Here is a tiny trained network, its code and every weight. The questions are about switching its units off for an input and a class, where a switched-off unit gives its printed mean instead of its output.

import numpy as np


def w(rows, s, z=0):
    codes = np.array(rows[::2]) - 128.0
    scale = np.full(codes.shape[1], s)
    scale[-1] = z or s
    return codes * scale


def f(y):
    return y / 2 * (1 + np.tanh(0.7978845608 * (y + 0.044715 * y**3)))


def log_softmax(a):
    a = a - a.max(-1, keepdims=True)
    return a - np.log(np.exp(a).sum(-1, keepdims=True))


def net(x, mask):
    res = np.array(x, float).reshape(1, 7) / 4 @ E
    y = f(res @ A[0][:, :-1].T + A[0][:, -1])
    res = res + np.where(mask, y, B[0][:, -1]) @ B[0][:, :-1]
    return log_softmax(res[-1] @ U[:, :-1].T + U[:, -1])


A, B = {}, {}
E = w([
[123,127,127,122,128,128,122,121,124,128,115],'x0',
[137,134,128,125,126,122,128,126,117,131,135],'x1',
[170,4,23,217,94,103,176,90,84,157,88],'x2',
[135,128,140,141,126,132,133,128,130,131,132],'x3',
[116,124,122,132,132,132,133,136,124,130,142],'x4',
[101,121,119,139,149,119,62,8,186,130,223],'x5',
[134,131,130,138,131,128,120,129,122,129,130],'x6',
],0.016)
A[0] = w([
[127,176,127,121,131,125,174,170,156,143,104,71],'N1',
[112,162,141,141,126,156,42,84,160,142,142,89],'N2',
[103,229,187,81,149,155,92,173,157,98,148,98],'N3',
[140,107,157,109,142,102,140,139,143,116,141,2],'N4',
[132,172,173,105,113,145,153,253,101,108,70,129],'N5',
[105,167,170,107,134,98,129,147,141,155,140,76],'N6',
[103,160,157,115,141,125,98,49,184,101,199,111],'N7',
],0.012,0.0058)
B[0] = w([
[116,150,145,141,131,94,97,126,146,122,179,158],'N1',
[69,182,187,79,126,147,166,135,96,95,176,202],'N2',
[232,75,49,229,1,111,228,92,111,155,43,253],'N3',
[148,66,149,123,118,100,145,140,111,113,59,125],'N4',
[64,172,172,44,220,129,37,103,143,107,217,227],'N5',
[91,85,98,183,131,179,174,160,100,149,74,171],'N6',
[94,167,117,77,234,110,47,172,160,123,155,246],'N7',
],0.0091,0.025)
U = w([
[96,159,170,87,222,89,65,142,171,132,196,255],'0',
[173,28,59,254,55,87,226,136,153,150,55,1],'1',
],0.0088,0.0057)

Each question gives the input, the list of numbers given to net, and the class t.
The units are the neurons (one row each of A and B). Each row of codes is followed by its name. A weight is (code - 128) times the scale printed after its matrix; where a second scale follows, it is the last column's (A, B and U).
mask holds one flag per neuron, in row order. A switched-off neuron (its flag False) gives its mean, the last column of its row in B, instead of its output. The means were averaged over made-up inputs and are rounded, as every weight is.
A unit's drop is (log p(t) with every unit on - log p(t) with that unit switched off) / (log p(t) with every unit on - log p(t) with every unit switched off).
The circuit of an input: a set's keep is (log p(t) with only the set's units on - log p(t) with every unit switched off) / (log p(t) with every unit on - log p(t) with every unit switched off). Starting from all 7 units, units are removed one at a time, each time the one whose removal leaves the highest keep (on an exact tie, the one counted first), for as long as the keep stays at least 0.8.
circuit, biggest first: the units of the circuit, biggest drop first
k most important neurons: the k neurons with the biggest drops, biggest first
drop when u is switched off: that unit's drop, to one decimal
input [4,-2,-6,-1,-6,-3,6], class 1: circuit, biggest first => (N3)
input [1,8,3,8,1,-3,8], class 0: 2 most important neurons => (N3, N6)
input [3,-7,6,3,2,-7,0], class 0: 2 most important neurons => (N3, N5)
input [7,-8,-4,-3,8,-3,3], class 1: 2 most important neurons => (N3, N7)
input [6,-5,4,-2,-3,-4,0], class 0: 2 most important neurons => (N3, N6)
input [4,-1,3,-8,4,2,8], class 1: 2 most important neurons => (N5, N7)
input [5,3,3,8,8,-3,4], class 0: 2 most important neurons => (N3, N6)
input [-3,3,7,4,-2,-8,0], class 0: 2 most important neurons => (N3, N5)
input [4,7,3,2,8,1,6], class 1: 3 most important neurons => (N5, N7, N2)
input [-4,-6,-7,1,-4,1,3], class 1: drop when N3 is switched off => 1.5
input [-8,-6,-7,-5,3,0,-8], class 1: drop when N3 is switched off => 1.6
input [-4,-8,-5,5,1,0,-4], class 1: drop when N3 is switched off => 1.1
